Each row has a name. Each question is about the rows just above it.

Columns, left to right: X K M J U S N E C A
(77): [121 121  99 120  82 139 186 161 115  97]
(106): [120 120 101 116  87 121 177 160 104  89]
(203): [121 121  99 118  85 128 182 164 107  87]
(41): [120 120 101 116  87 121 177 160 104  81]
(207): [119 119 100 116  86 123 180 164 106  85]
(94): [122 122  97 120  83 133 185 163 113  94]
(22): [121 121  97 120  79 137 192 160 120  97]
(218): [120 120 104 114  89 123 173 164  99  81]
[121 128 121 123 133 137 123] is in which column, read top down? => S
[104 107 104] is in which column, read top down? => C
Which column holds this, read top down? [116 118 116 116 120 120 114] => J
Whose row is [120 120 104 114  89 123 173 164  99  81]? => (218)
Whose row is [120 120 101 116  87 121 177 160 104  81]? => (41)
Where do [121 121  99 118  85 128 182 164 107  87] appear? => (203)

Columns, left to right: P H Y W
(207): [153 108 144  89]
(22): [150 110  88 135]
(203): [125 131 106 159]
(184): [ 71  59  97 117]
(131): [159 103 160 122]
(41): [144 114  91 128]
(94): [ 87 127 141 103]
(154): [140 113 137 109]
(106): [100 113 150 134]
(77): [ 71  59 104 117]
(82): [129  93 139 155]
(218): [140 113 137 118]
Which column holds [122 128] top down? => W
Which column holds this, read top down? [144  87 140 100] => P
Which column holds this, read top down? [135 159 117 122 128 103 109] => W
[128 103 109 134 117] is in which column, read top down? => W

Columns, left to right: G B Q T R
(94): [ 90  78 145 167  78]
(22): [110 106 111 154 111]
(82): [149 111 189  92  94]
(207): [161 143 174 142 125]
(41): [ 78  93 169 137 113]
(184): [144 150 134 100 146]
(77): [162 147 125 197 138]
(203): [ 81  96 129 167 105]
(106): [ 93 110 176 107 120]
Which column holds this, read top down? [ 92 142] => T
Which column holds this, read top down? [154  92 142] => T
Which column holds [145 111 189] top down? => Q
Which column holds [111 189 174 169 134 125 129 176] top down? => Q

Columns, left to right: loz kad gud rakag mikel miput mudu Keze guzez kido
(106): [109 121 114 135 112 133 126 123 113 130]
(218): [132 125 144 123 126 129 121 122 141 127]
(131): [193 143 200  98 177 113 117 135 201 119]
(154): [ 82 118  74 151  91 138 139 122  74 132]
(41): [ 87 122  72 150 100 136 142 128  73 134]
[135 122] is in which column, read top down? => Keze
Which column holds [117 139 142] top down? => mudu
Which column holds this, read top down? [123 122 135 122] => Keze
[201  74] is in which column, read top down? => guzez
Which column holds [121 125 143 118] top down? => kad

Columns, left to right: L D V Z
(207): [129  81 146  82]
(77): [114  84 128 109]
(184): [134 151 108 118]
(22): [116  83  81 168]
(154): [ 88 157 118 117]
(82): [133 152 109 114]
(131): [110 157 118 117]
(203): [130 189  68 132]
[117 114] is in which column, read top down? => Z
Which column holds [146 128 108] top down? => V
Which column holds [118 109 118] top down? => V
[146 128 108  81 118] is in which column, read top down? => V

Columns, left to right: febip dus Fovu tagob zerof bilu favoz mam Labi sud
(154): [136 137 137 131 124 147 142 153 120 131]
(203): [120 127 137 140 120 111 126 171 118 125]
(77): [132 125  97  93 134 119 127 133 126 140]
(82): [134 130 107 112 157 131 111  58 132 147]
(22): [152 146 143  92 154 142 126 114 102 130]
(94): [130 116  50 128 148 150 162 191 151 142]
(131): [133 119 161 110 139 126 132 157 131 121]
(106): [133 119 161 110 139 126 132 157 131 125]
(207): [130 137 143 108 117 128 121 119 117 119]
(41): [ 99 125 149 150 162 133 124  97 116 149]
(218): [120 127 137 140 120 111 126 111 107 130]
(184): [147 145 114 162 136 142 123 125 147 111]
Which column holds [130 142 121] top down? => sud
Which column holds this, read top down? [191 157 157] => mam
[111 119] is in which column, read top down? => bilu
Which column holds [126 162 132 132 121 124 126 123] top down? => favoz

